Below is a small trained network, with its code and all its weights. Each question gives an input and a class and asks what happens when units are switched off, that is, made to give their printed mean instead of their output.

import numpy as np


def w(rows, s, z=0):
    codes = np.array(rows[::2]) - 128.0
    scale = np.full(codes.shape[1], s)
    scale[-1] = z or s
    return codes * scale


def f(y):
    return y / 2 * (1 + np.tanh(0.7978845608 * (y + 0.044715 * y**3)))


def log_softmax(a):
    a = a - a.max(-1, keepdims=True)
    return a - np.log(np.exp(a).sum(-1, keepdims=True))


def net(x, mask):
    res = np.array(x, float).reshape(1, 6) / 4 @ E
    y = f(res @ A[0][:, :-1].T + A[0][:, -1])
    res = res + np.where(mask, y, B[0][:, -1]) @ B[0][:, :-1]
    return log_softmax(res[-1] @ U[:, :-1].T + U[:, -1])


A, B = {}, {}
E = w([
[246,164,79],'x0',
[130,124,131],'x1',
[107,208,160],'x2',
[127,129,129],'x3',
[89,129,40],'x4',
[126,130,127],'x5',
],0.013)
A[0] = w([
[168,144,69,197],'N0',
[48,148,217,179],'N1',
[157,149,158,142],'N2',
[109,162,121,134],'N3',
[153,93,77,127],'N4',
[57,11,96,184],'N5',
[175,178,148,98],'N6',
[72,100,166,254],'N7',
[88,209,119,174],'N8',
[190,17,162,127],'N9',
[185,64,127,108],'N10',
[89,153,155,119],'N11',
[119,152,36,164],'N12',
[169,232,143,125],'N13',
[209,191,118,197],'N14',
[123,130,189,110],'N15',
[209,144,186,125],'N16',
],0.013,0.0062)
B[0] = w([
[193,65,157,214],'N0',
[103,133,216,243],'N1',
[117,205,93,157],'N2',
[157,88,181,142],'N3',
[148,44,107,173],'N4',
[25,130,60,247],'N5',
[127,175,119,173],'N6',
[2,140,165,229],'N7',
[163,124,216,186],'N8',
[130,89,217,198],'N9',
[152,114,167,169],'N10',
[125,122,145,158],'N11',
[152,29,141,209],'N12',
[158,164,98,209],'N13',
[172,151,92,244],'N14',
[154,158,187,164],'N15',
[135,181,67,197],'N16',
],0.0083,0.012)
U = w([
[55,79,206,253],'0',
[235,84,200,213],'1',
[103,138,254,39],'2',
[134,207,92,77],'3',
[25,99,77,68],'4',
[191,17,143,46],'5',
],0.0085,0.0052)

Each question gives the input, the list of numbers given to net, and the class t.
The units are the neurons (one row each of A and B). Each row of codes is followed by its name. A weight is (code - 128) times the scale printed after its matrix; where a second scale follows, it is the last column's (A, B and U).
mask holds one flag per neuron, in row order. A switched-off neuron (its flag False) gives its mean, the last column of its row in B, instead of its output. The means were averaged over made-up inputs and are rounded, as every weight is.
A unit's drop is (log p(t) with every unit on - log p(t) with that unit switched off) / (log p(t) with every unit on - log p(t) with every unit switched off).
The circuit of an input: a set's keep is (log p(t) with only the set's units on - log p(t) with every unit switched off) / (log p(t) with every unit on - log p(t) with every unit switched off). Starting from the 12 units with the biggest drops (on a tie, the unit counted first), units are removed one at a time, each time the one whose removal leaves the highest keep (on an exact tie, the one counted first), for as long as the keep stays at least 0.8.
circuit, biggest first: the units of the circuit, biggest drop first
unit that matters most: the unit with the biggest drop
top k neurons: the k neurons with the biggest drops, biggest first
drop when u is switched off: that unit's drop, to one decimal
input [5,-2,3,6,8,7], class 1: unit that matters most	N5
input [3,5,6,2,0,6], class 3: circuit, biggest first	[N9 N13]
input [1,-8,5,-2,6,3], class 1: circuit, biggest first	[N5 N7]
input [-8,-2,8,8,-1,6], class 2: circuit, biggest first	[N1 N8]
input [-6,0,-1,-6,3,-5], class 4: top 2 neurons	[N5 N9]
input [-1,-3,-4,1,1,7], class 4: circuit, biggest first	[N1 N5]
input [3,-3,2,2,0,4], class 3: circuit, biggest first	[N9 N1]
input [3,-7,5,7,2,3], class 1: circuit, biggest first	[N5 N7]
input [1,0,1,3,6,8], class 1: top 2 neurons	[N7 N5]
input [3,0,2,2,0,-1], class 3: top 3 neurons	[N9 N1 N12]
input [4,5,7,3,3,0], class 1: top 2 neurons	[N5 N8]
input [3,8,7,2,0,6], class 3: drop when N4 is switched off	0.1
input [2,7,3,0,-5,1], class 3: drop when N14 is switched off	0.0
input [-5,-1,-2,5,1,-6], class 4: circuit, biggest first	[N5]
input [7,-5,3,-2,8,-4], class 1: drop when N5 is switched off	0.3
